Below is a small trained network, with its code and all its weights. Each question gives an input and a class and asks what happens when units are switched off, that is, made to give their printed mean instead of their output.

import numpy as np


def w(rows, s, z=0):
    codes = np.array(rows[::2]) - 128.0
    scale = np.full(codes.shape[1], s)
    scale[-1] = z or s
    return codes * scale


def norm(h):
    return h / np.sqrt((h * h).mean(-1, keepdims=True) + 1e-5)


def f(y):
    return np.maximum(y, 0)


def log_softmax(a):
    a = a - a.max(-1, keepdims=True)
    return a - np.log(np.exp(a).sum(-1, keepdims=True))


def net(x, mask):
    res = np.array(x, float).reshape(1, 5) / 4 @ E
    u = 0
    for l in range(3):
        y = f(norm(res) @ A[l][:, :-1].T + A[l][:, -1])
        res = res + np.where(mask[u : u + 5], y, B[l][:, -1]) @ B[l][:, :-1]
        u += 5
    return log_softmax(norm(res)[-1] @ U[:, :-1].T + U[:, -1])


A, B = {}, {}
E = w([
[146,161,97,132,202,180,111,172,159],'x0',
[104,154,162,172,91,165,159,67,254],'x1',
[117,141,111,95,140,146,149,114,118],'x2',
[125,132,97,109,164,96,40,48,165],'x3',
[131,123,97,133,121,102,155,120,145],'x4',
],0.0083)
A[0] = w([
[207,255,113,106,32,182,113,134,203,52],'0.n0',
[137,192,88,153,189,138,106,185,143,120],'0.n1',
[167,179,154,161,106,173,179,109,176,252],'0.n2',
[17,146,196,171,100,165,163,61,205,76],'0.n3',
[108,164,213,174,236,120,182,109,195,13],'0.n4',
],0.0066,0.0021)
B[0] = w([
[24,30,162,89,72,183,160,153,132,199],'0.n0',
[163,225,90,167,141,71,139,96,215,204],'0.n1',
[98,122,120,255,161,173,121,166,81,238],'0.n2',
[215,251,111,114,154,39,97,73,135,253],'0.n3',
[73,19,57,134,118,180,168,126,64,193],'0.n4',
],0.0075,0.0062)
A[1] = w([
[155,170,255,135,56,109,197,34,137,159],'1.n0',
[215,224,149,181,102,134,181,196,88,143],'1.n1',
[55,42,184,184,56,195,166,182,133,4],'1.n2',
[74,10,173,112,54,160,219,196,66,107],'1.n3',
[58,55,129,82,165,62,65,59,151,106],'1.n4',
],0.0061,0.0028)
B[1] = w([
[146,160,142,51,208,123,127,223,52,222],'1.n0',
[103,202,192,135,196,105,240,133,68,255],'1.n1',
[116,32,69,89,105,117,133,144,129,195],'1.n2',
[186,132,98,64,73,110,40,36,255,216],'1.n3',
[41,136,74,168,108,159,137,137,119,196],'1.n4',
],0.0092,0.0055)
A[2] = w([
[173,159,102,131,190,90,47,63,194,250],'2.n0',
[102,170,120,114,149,67,47,109,86,186],'2.n1',
[2,98,116,131,60,104,75,138,72,137],'2.n2',
[116,49,92,137,132,176,32,43,179,58],'2.n3',
[134,206,85,160,152,136,53,93,175,88],'2.n4',
],0.0084,0.0017)
B[2] = w([
[219,86,194,31,121,113,122,120,151,253],'2.n0',
[121,67,138,119,31,185,120,101,231,250],'2.n1',
[90,120,75,203,144,180,103,123,139,188],'2.n2',
[93,183,151,211,186,99,254,212,71,194],'2.n3',
[161,147,137,87,104,86,81,131,50,237],'2.n4',
],0.0091,0.0068)
U = w([
[173,99,142,45,70,98,57,105,164,220],'0',
[126,186,157,153,199,84,190,169,79,2],'1',
[6,36,57,196,97,233,127,141,174,211],'2',
],0.015,0.0019)

Each question gives the input, the list of numbers given to net, and the class t.
The units are the neurons (one row each of A and B). Each row of codes is followed by its name. A weight is (code - 128) times the scale printed after its matrix; where a second scale follows, it is the last column's (A, B and U).
mask holds one flag per neuron, layer by layer. A switched-off neuron (its flag False) gives its mean, the last column of its row in B, instead of its output. The means were averaged over made-up inputs and are rounded, as every weight is.
A unit's drop is (log p(t) with every unit on - log p(t) with that unit switched off) / (log p(t) with every unit on - log p(t) with every unit switched off).
The circuit of an input: a set's keep is (log p(t) with only the set's units on - log p(t) with every unit switched off) / (log p(t) with every unit on - log p(t) with every unit switched off). Starting from the 12 units with the biggest drops (on a tie, the unit counted first), units are removed one at a time, each time the one whose removal leaves the highest keep (on an exact tie, the one counted first), for as long as the keep stays at least 0.8.
units of the circuit, in order: the units of the circuit, biggest drop first
k most important neurons: the k neurons with the biggest drops, biggest first
k most important neurons of layer l: the k neurons of layer l with the biggest drops, biggest first
drop when u is switched off: that unit's drop, to one decimal
input [2,2,-2,-8,-7], class 2: units of the circuit, in order => 1.n2
input [-7,1,-2,0,0], class 1: 2 most important neurons of layer 2 => 2.n0, 2.n4
input [1,3,-8,5,1], class 1: 4 most important neurons of layer 0 => 0.n4, 0.n1, 0.n3, 0.n0
input [0,-3,3,-2,3], class 0: units of the circuit, in order => 0.n3, 1.n3
input [-1,0,5,2,-2], class 2: 4 most important neurons => 0.n3, 0.n1, 1.n4, 1.n3
input [-8,0,8,8,8], class 2: 4 most important neurons => 1.n4, 0.n3, 0.n1, 2.n2
input [-1,-4,4,-6,1], class 0: 3 most important neurons => 1.n3, 0.n3, 0.n1
input [3,4,-7,-4,-7], class 2: 2 most important neurons of layer 0 => 0.n4, 0.n0
input [6,-1,3,1,-1], class 0: 3 most important neurons => 0.n2, 2.n0, 2.n3
input [-6,0,3,-8,3], class 0: 4 most important neurons => 1.n3, 0.n3, 0.n1, 2.n3
input [7,8,7,5,5], class 1: 4 most important neurons => 2.n3, 0.n3, 0.n4, 0.n0
input [3,3,-6,4,6], class 1: 2 most important neurons => 2.n3, 0.n4
input [1,4,5,1,-5], class 1: 3 most important neurons of layer 2 => 2.n1, 2.n3, 2.n4
input [5,6,7,8,-1], class 1: units of the circuit, in order => 2.n3
input [7,3,3,3,0], class 1: 3 most important neurons => 2.n3, 0.n1, 0.n4
input [-3,0,-8,-6,8], class 0: 4 most important neurons => 0.n3, 1.n3, 0.n1, 2.n3
input [2,4,8,0,-1], class 2: 3 most important neurons => 0.n0, 0.n4, 1.n3
input [0,-6,-8,-5,-5], class 0: 3 most important neurons => 0.n3, 1.n3, 0.n1
input [-5,-7,4,-6,5], class 0: 2 most important neurons => 1.n3, 0.n3
input [-1,-6,7,2,-2], class 2: most important neuron => 0.n3
input [5,4,8,5,-7], class 1: 3 most important neurons => 2.n3, 0.n4, 0.n0
input [-4,-6,-3,1,5], class 2: 2 most important neurons => 2.n2, 1.n4
input [2,6,-6,3,-2], class 1: 3 most important neurons of layer 0 => 0.n4, 0.n3, 0.n0
input [-3,-7,1,5,-4], class 2: drop when 0.n3 is switched off => 0.3
input [-3,-5,3,-2,7], class 0: drop when 1.n3 is switched off => 0.1
input [7,-7,3,4,3], class 0: drop when 0.n1 is switched off => 0.0
input [-8,-7,-3,-5,5], class 0: units of the circuit, in order => 1.n3
input [-8,6,7,-4,-7], class 1: drop when 0.n3 is switched off => 3.4
